Here is a tiny trained network, its code and every weight. The questions are about switching its units off for an input and a class, where a switched-off unit gives its printed mean instead of its output.

import numpy as np


def w(rows, s, z=0):
    codes = np.array(rows[::2]) - 128.0
    scale = np.full(codes.shape[1], s)
    scale[-1] = z or s
    return codes * scale


def f(y):
    return y / 2 * (1 + np.tanh(0.7978845608 * (y + 0.044715 * y**3)))


def log_softmax(a):
    a = a - a.max(-1, keepdims=True)
    return a - np.log(np.exp(a).sum(-1, keepdims=True))


def net(x, mask):
    res = np.array(x, float).reshape(1, 4) / 4 @ E
    y = f(res @ A[0][:, :-1].T + A[0][:, -1])
    res = res + np.where(mask, y, B[0][:, -1]) @ B[0][:, :-1]
    return log_softmax(res[-1] @ U[:, :-1].T + U[:, -1])


A, B = {}, {}
E = w([
[138,91,100,134,57,74,138,94,144,236],'x0',
[108,124,130,141,165,115,89,2,92,128],'x1',
[129,129,127,130,129,125,127,131,126,130],'x2',
[183,198,40,120,96,115,172,103,58,103],'x3',
],0.0098)
A[0] = w([
[122,96,149,122,87,105,146,166,167,171,146],'n0',
[122,120,138,140,166,137,109,66,117,103,191],'n1',
[113,135,147,137,209,122,100,57,101,86,143],'n2',
[111,107,150,140,176,124,86,82,138,153,124],'n3',
[148,112,91,123,31,112,153,111,130,185,145],'n4',
[129,170,114,126,145,154,159,152,107,79,130],'n5',
[113,102,174,112,180,136,110,149,145,92,205],'n6',
[103,77,152,140,119,133,118,127,172,174,192],'n7',
[122,89,114,122,109,101,103,5,109,185,77],'n8',
[113,106,160,119,155,150,128,203,161,88,254],'n9',
[140,171,83,123,120,119,148,31,58,104,63],'n10',
[158,202,65,128,87,118,158,137,68,107,215],'n11',
],0.014,0.0037)
B[0] = w([
[159,92,26,119,82,97,79,99,140,122,189],'n0',
[100,122,163,99,151,155,85,108,84,171,188],'n1',
[102,120,139,79,151,166,75,143,25,197,211],'n2',
[99,80,209,93,131,130,157,148,101,138,178],'n3',
[84,103,37,164,74,99,192,169,148,221,223],'n4',
[165,159,152,106,131,105,122,148,100,31,186],'n5',
[87,156,135,161,165,174,174,158,151,208,197],'n6',
[173,62,125,98,78,115,74,91,179,108,192],'n7',
[133,114,250,157,148,103,199,75,226,86,225],'n8',
[126,181,108,183,165,201,133,134,226,110,218],'n9',
[159,240,80,156,155,135,72,18,154,175,225],'n10',
[119,212,103,141,133,91,187,206,59,58,252],'n11',
],0.016,0.014)
U = w([
[132,188,126,203,170,155,156,94,198,139,249],'0',
[165,159,135,112,148,126,150,196,95,1,115],'1',
[191,69,55,105,77,122,59,120,157,139,158],'2',
[101,135,75,140,91,83,181,191,91,165,1],'3',
[85,90,154,69,154,174,95,155,85,183,171],'4',
[155,184,106,84,159,130,65,90,55,131,37],'5',
[136,64,196,89,115,91,146,90,152,112,40],'6',
],0.0074,0.0018)

Each question gives the input, the list of numbers given to net, and the class t.
The units are the neurons (one row each of A and B). Each row of codes is followed by its name. A weight is (code - 128) times the scale printed after its matrix; where a second scale follows, it is the last column's (A, B and U).
mask holds one flag per neuron, in row order. A switched-off neuron (its flag False) gives its mean, the last column of its row in B, instead of its output. The means were averaged over made-up inputs and are rounded, as every weight is.
A unit's drop is (log p(t) with every unit on - log p(t) with that unit switched off) / (log p(t) with every unit on - log p(t) with every unit switched off).
The circuit of an input: a set's keep is (log p(t) with only the set's units on - log p(t) with every unit switched off) / (log p(t) with every unit on - log p(t) with every unit switched off). Starting from all 12 units, units are removed one at a time, each time the one whose removal leaves the highest keep (on an exact tie, the one counted first), for as long as the keep stays at least 0.8.
circuit, biggest first: the units of the circuit, biggest drop first
k most important neurons: the k neurons with the biggest drops, biggest first
drop of u: that unit's drop, to one decimal
input [6,0,7,-2], class 2: circuit, biggest first : n0, n7
input [8,-1,-5,1], class 3: circuit, biggest first : n4
input [-6,1,5,6], class 5: 4 most important neurons : n10, n8, n2, n9
input [5,-3,-1,0], class 2: 2 most important neurons : n11, n0
input [5,5,-2,0], class 6: circuit, biggest first : n9, n8
input [8,5,-2,0], class 6: circuit, biggest first : n8, n9
input [-2,-6,-7,1], class 1: circuit, biggest first : n10, n4
input [0,1,-8,4], class 5: circuit, biggest first : n9, n10
input [1,-8,1,-3], class 2: 2 most important neurons : n0, n8
input [8,0,-5,-2], class 2: 2 most important neurons : n0, n4
input [5,7,-6,0], class 6: 3 most important neurons : n8, n9, n3
input [1,7,-7,0], class 6: 2 most important neurons : n8, n9
input [1,-7,0,5], class 3: 2 most important neurons : n4, n8
input [-5,0,5,3], class 1: most important neuron : n5
input [-3,1,-3,-2], class 4: 2 most important neurons : n10, n8
input [5,-4,-7,0], class 2: 2 most important neurons : n11, n0
input [1,-3,5,0], class 2: 3 most important neurons : n11, n8, n6
input [7,6,-3,-2], class 6: drop of n8 : 0.2
input [-8,-1,8,3], class 1: drop of n5 : 0.1
input [0,-2,2,6], class 1: circuit, biggest first : n11
input [-7,0,-4,5], class 1: drop of n5 : 0.8
input [-4,4,0,7], class 5: drop of n10 : 0.3
